Below is a small trained network, with its code and all its weights. Each question gives an input and a class and asks what happens when units are switched off, that is, made to give their printed mean instead of their output.

import numpy as np


def w(rows, s, z=0):
    codes = np.array(rows[::2]) - 128.0
    scale = np.full(codes.shape[1], s)
    scale[-1] = z or s
    return codes * scale


def norm(h):
    return h / np.sqrt((h * h).mean(-1, keepdims=True) + 1e-5)


def f(y):
    return y / 2 * (1 + np.tanh(0.7978845608 * (y + 0.044715 * y**3)))


def log_softmax(a):
    a = a - a.max(-1, keepdims=True)
    return a - np.log(np.exp(a).sum(-1, keepdims=True))


def net(x, mask):
    res = np.array(x, float).reshape(1, 3) / 4 @ E
    u = 0
    for l in range(3):
        y = f(norm(res) @ A[l][:, :-1].T + A[l][:, -1])
        res = res + np.where(mask[u : u + 7], y, B[l][:, -1]) @ B[l][:, :-1]
        u += 7
    return log_softmax(norm(res)[-1] @ U[:, :-1].T + U[:, -1])


A, B = {}, {}
E = w([
[169,8,18,170,142,23,145,87,192],'x0',
[79,101,194,207,242,87,142,165,73],'x1',
[200,81,240,123,75,95,136,215,168],'x2',
],0.011)
A[0] = w([
[225,125,148,167,98,127,138,204,127,142],'0.n1',
[112,125,115,164,116,167,122,185,185,73],'0.n2',
[120,63,98,35,48,184,194,114,115,82],'0.n3',
[110,176,153,106,109,175,137,171,55,145],'0.n4',
[162,101,82,151,112,126,198,143,138,95],'0.n5',
[179,201,72,27,60,145,139,117,254,11],'0.n6',
[93,110,129,133,147,99,127,76,146,193],'0.n7',
],0.007,0.012)
B[0] = w([
[144,182,68,133,204,206,133,42,199,215],'0.n1',
[239,127,104,157,223,157,108,102,8,100],'0.n2',
[162,186,144,153,159,60,2,127,143,152],'0.n3',
[90,144,76,190,51,122,126,174,194,253],'0.n4',
[90,175,97,132,96,123,177,218,109,129],'0.n5',
[99,172,140,59,73,77,32,97,206,174],'0.n6',
[97,172,98,180,97,197,72,113,228,246],'0.n7',
],0.0075,0.0054)
A[1] = w([
[86,133,101,194,53,107,199,152,143,77],'1.n1',
[86,194,126,171,141,160,53,130,223,127],'1.n2',
[204,106,191,177,134,95,116,164,99,84],'1.n3',
[176,65,79,111,139,34,109,112,68,123],'1.n4',
[99,68,213,218,248,63,155,135,17,2],'1.n5',
[254,90,235,82,94,86,194,175,156,16],'1.n6',
[138,44,86,159,132,150,135,63,181,130],'1.n7',
],0.0087,0.005)
B[1] = w([
[149,129,157,122,153,75,148,106,112,144],'1.n1',
[175,108,172,109,186,68,162,136,66,253],'1.n2',
[141,169,60,147,146,181,81,21,107,136],'1.n3',
[111,118,173,141,61,161,160,187,104,136],'1.n4',
[105,189,54,24,59,69,23,135,221,166],'1.n5',
[158,126,104,182,213,246,105,1,129,150],'1.n6',
[124,141,196,124,96,133,145,154,70,184],'1.n7',
],0.011,0.012)
A[2] = w([
[163,85,143,134,175,202,119,157,168,59],'2.n1',
[122,85,116,161,123,101,135,151,146,1],'2.n2',
[73,139,137,162,204,112,120,172,168,77],'2.n3',
[127,9,90,187,109,84,149,118,163,91],'2.n4',
[83,132,53,132,182,172,148,64,70,30],'2.n5',
[93,149,178,112,115,186,128,190,75,22],'2.n6',
[148,112,166,92,128,125,153,174,187,88],'2.n7',
],0.013,0.005)
B[2] = w([
[32,63,52,204,159,146,114,66,102,187],'2.n1',
[164,232,169,88,55,228,164,130,74,134],'2.n2',
[244,158,46,14,10,163,67,33,161,249],'2.n3',
[60,223,168,119,101,212,206,225,36,238],'2.n4',
[190,30,198,235,191,192,104,104,207,241],'2.n5',
[85,58,64,138,55,127,255,231,94,255],'2.n6',
[26,154,57,182,162,130,85,127,94,214],'2.n7',
],0.0091,0.0041)
U = w([
[106,165,126,143,71,175,217,198,68,174],'0',
[151,158,82,64,44,118,35,90,194,98],'1',
[159,100,132,207,200,205,113,61,155,190],'2',
[144,114,169,109,189,3,134,142,82,165],'3',
[114,60,121,104,127,109,159,130,163,3],'4',
],0.02,0.0057)

Each question gives the input, the list of numbers given to net, and the class t.
The units are the neurons (one row each of A and B). Each row of codes is followed by its name. A weight is (code - 128) times the scale printed after its matrix; where a second scale follows, it is the last column's (A, B and U).
mask holds one flag per neuron, layer by layer. A switched-off neuron (its flag False) gives its mean, the last column of its row in B, instead of its output. The means were averaged over made-up inputs and are rounded, as every weight is.
A unit's drop is (log p(t) with every unit on - log p(t) with that unit switched off) / (log p(t) with every unit on - log p(t) with every unit switched off).
The circuit of an input: a set's keep is (log p(t) with only the set's units on - log p(t) with every unit switched off) / (log p(t) with every unit on - log p(t) with every unit switched off). Starting from the 12 units with the biggest drops (on a tie, the unit counted first), units are removed one at a time, each time the one whose removal leaves the highest keep (on an exact tie, the one counted first), for as long as the keep stays at least 0.8.
units of the circuit, in order: the units of the circuit, biggest drop first
most important unit: the unit with the biggest drop
top k neurons: the k neurons with the biggest drops, biggest first
k most important neurons of layer l: the k neurons of layer l with the biggest drops, biggest first
drop of u: that unit's drop, to one decimal
input [6,7,5], class 1: top 2 neurons -> 1.n5, 0.n4
input [-1,-2,-1], class 3: most important unit -> 1.n2
input [5,7,-7], class 1: units of the circuit, in order -> 1.n5, 2.n3
input [-4,5,3], class 1: units of the circuit, in order -> 2.n3, 1.n7
input [0,2,-3], class 3: top 3 neurons -> 1.n2, 0.n1, 1.n6
input [7,8,-6], class 1: 2 most important neurons of layer 2 -> 2.n3, 2.n6
input [-6,-6,3], class 0: top 3 neurons -> 1.n5, 2.n3, 2.n6
input [-5,8,-7], class 1: units of the circuit, in order -> 1.n5, 2.n3
input [-6,8,8], class 1: top 2 neurons -> 1.n5, 2.n3
input [4,4,4], class 0: top 2 neurons -> 2.n4, 0.n1
input [-2,-1,3], class 3: top 3 neurons -> 0.n1, 1.n2, 0.n4
input [3,7,8], class 2: top 2 neurons -> 1.n6, 1.n3
input [-3,-5,6], class 2: top 2 neurons -> 1.n6, 1.n5
input [5,8,3], class 1: units of the circuit, in order -> 1.n5
input [4,-3,3], class 0: top 2 neurons -> 1.n5, 2.n4
input [6,-6,2], class 0: top 3 neurons -> 2.n4, 1.n5, 2.n3
input [5,6,1], class 1: top 2 neurons -> 1.n5, 0.n4
input [-2,2,0], class 3: drop of 1.n2 -> 0.1
input [8,-2,-6], class 0: drop of 2.n4 -> 0.5
input [6,-4,6], class 0: drop of 2.n4 -> 1.2
input [4,-4,7], class 2: drop of 1.n6 -> 0.5
input [1,-3,1], class 3: 2 most important neurons of layer 1 -> 1.n2, 1.n5
input [4,-5,8], class 2: units of the circuit, in order -> 1.n6
input [6,-1,8], class 2: top 2 neurons -> 1.n6, 0.n4
input [-6,-2,7], class 2: 2 most important neurons of layer 1 -> 1.n6, 1.n7
